Below is a small trained network, with its code and all its weights. Each question gives an input and a class and asks what happens when units are switched off, that is, made to give their printed mean instead of their output.

import numpy as np


def w(rows, s, z=0):
    codes = np.array(rows[::2]) - 128.0
    scale = np.full(codes.shape[1], s)
    scale[-1] = z or s
    return codes * scale


def f(y):
    return y / 2 * (1 + np.tanh(0.7978845608 * (y + 0.044715 * y**3)))


def log_softmax(a):
    a = a - a.max(-1, keepdims=True)
    return a - np.log(np.exp(a).sum(-1, keepdims=True))


def net(x, mask):
    res = np.array(x, float).reshape(1, 6) / 4 @ E
    y = f(res @ A[0][:, :-1].T + A[0][:, -1])
    res = res + np.where(mask, y, B[0][:, -1]) @ B[0][:, :-1]
    return log_softmax(res[-1] @ U[:, :-1].T + U[:, -1])


A, B = {}, {}
E = w([
[198,172,38,113,95],'x0',
[91,193,124,212,117],'x1',
[87,10,110,122,131],'x2',
[238,50,110,216,152],'x3',
[77,175,64,154,254],'x4',
[61,149,171,225,76],'x5',
],0.0078)
A[0] = w([
[81,250,101,67,129,178],'neuron 1',
[35,187,112,123,255,172],'neuron 2',
[98,215,142,244,76,169],'neuron 3',
[108,61,184,126,113,143],'neuron 4',
[166,11,114,238,154,127],'neuron 5',
[74,82,95,25,166,194],'neuron 6',
[149,138,210,78,57,253],'neuron 7',
[252,83,86,60,129,219],'neuron 8',
[117,50,237,129,99,163],'neuron 9',
[24,153,243,201,125,148],'neuron 10',
],0.007,0.0051)
B[0] = w([
[138,174,117,110,76,225],'neuron 1',
[148,120,2,138,72,245],'neuron 2',
[134,113,82,201,79,231],'neuron 3',
[106,138,167,71,106,182],'neuron 4',
[148,204,145,116,61,221],'neuron 5',
[94,99,82,97,107,225],'neuron 6',
[120,174,140,106,66,242],'neuron 7',
[162,128,31,141,144,255],'neuron 8',
[112,155,155,74,97,223],'neuron 9',
[90,67,143,204,166,240],'neuron 10',
],0.0099,0.0072)
U = w([
[135,111,91,223,122,163],'0',
[125,121,180,126,191,15],'1',
[116,97,174,152,160,51],'2',
[182,151,140,153,251,141],'3',
[100,15,108,88,189,116],'4',
[146,184,120,68,79,175],'5',
[118,120,184,126,218,3],'6',
[86,134,241,118,109,146],'7',
],0.012,0.006)

Each question gives the input, the list of numbers given to net, and the class t.
The units are the neurons (one row each of A and B). Each row of codes is followed by its name. A weight is (code - 128) times the scale printed after its matrix; where a second scale follows, it is the last column's (A, B and U).
mask holds one flag per neuron, in row order. A switched-off neuron (its flag False) gives its mean, the last column of its row in B, instead of its output. The means were averaged over made-up inputs and are rounded, as every weight is.
A unit's drop is (log p(t) with every unit on - log p(t) with that unit switched off) / (log p(t) with every unit on - log p(t) with every unit switched off).
The circuit of an input: a set's keep is (log p(t) with only the set's units on - log p(t) with every unit switched off) / (log p(t) with every unit on - log p(t) with every unit switched off). Starting from all 10 units, units are removed one at a time, each time the one whose removal leaves the highest keep (on an exact tie, the one counted first), for as long as the keep stays at least 0.8.
units of the circuit, in order: the units of the circuit, biggest drop first
most important unit: the unit with the biggest drop
top k neurons: the k neurons with the biggest drops, biggest first
drop when u is switched off: that unit's drop, to one decimal
input [-2,-3,-6,-5,6,4], class 0: most important unit	neuron 10
input [0,-7,2,-2,7,2], class 4: top 2 neurons	[neuron 5; neuron 7]
input [-8,8,-1,5,-6,6], class 7: top 3 neurons	[neuron 9; neuron 2; neuron 8]
input [4,0,1,6,-6,7], class 5: units of the circuit, in order	[neuron 5; neuron 10]
input [6,-5,-5,8,6,2], class 3: units of the circuit, in order	[neuron 2; neuron 3; neuron 7]
input [-1,7,3,6,-5,-5], class 5: top 2 neurons	[neuron 5; neuron 10]
input [2,7,0,-4,-2,0], class 0: units of the circuit, in order	[neuron 3; neuron 9]
input [1,2,4,-2,1,-7], class 4: top 2 neurons	[neuron 5; neuron 7]
input [-3,-3,1,-8,-2,5], class 7: units of the circuit, in order	[neuron 10; neuron 8]
input [5,-4,-3,8,0,-8], class 3: top 2 neurons	[neuron 2; neuron 3]
input [-3,-1,7,0,-8,3], class 7: drop when neuron 2 is switched off	0.1
input [3,-6,5,-2,0,-5], class 4: drop when neuron 5 is switched off	0.1
input [-6,7,-3,3,-3,-8], class 3: drop when neuron 1 is switched off	0.2
input [2,8,-6,-2,2,-1], class 0: units of the circuit, in order	[neuron 3]
input [4,4,-1,-7,3,7], class 0: drop when neuron 1 is switched off	0.0
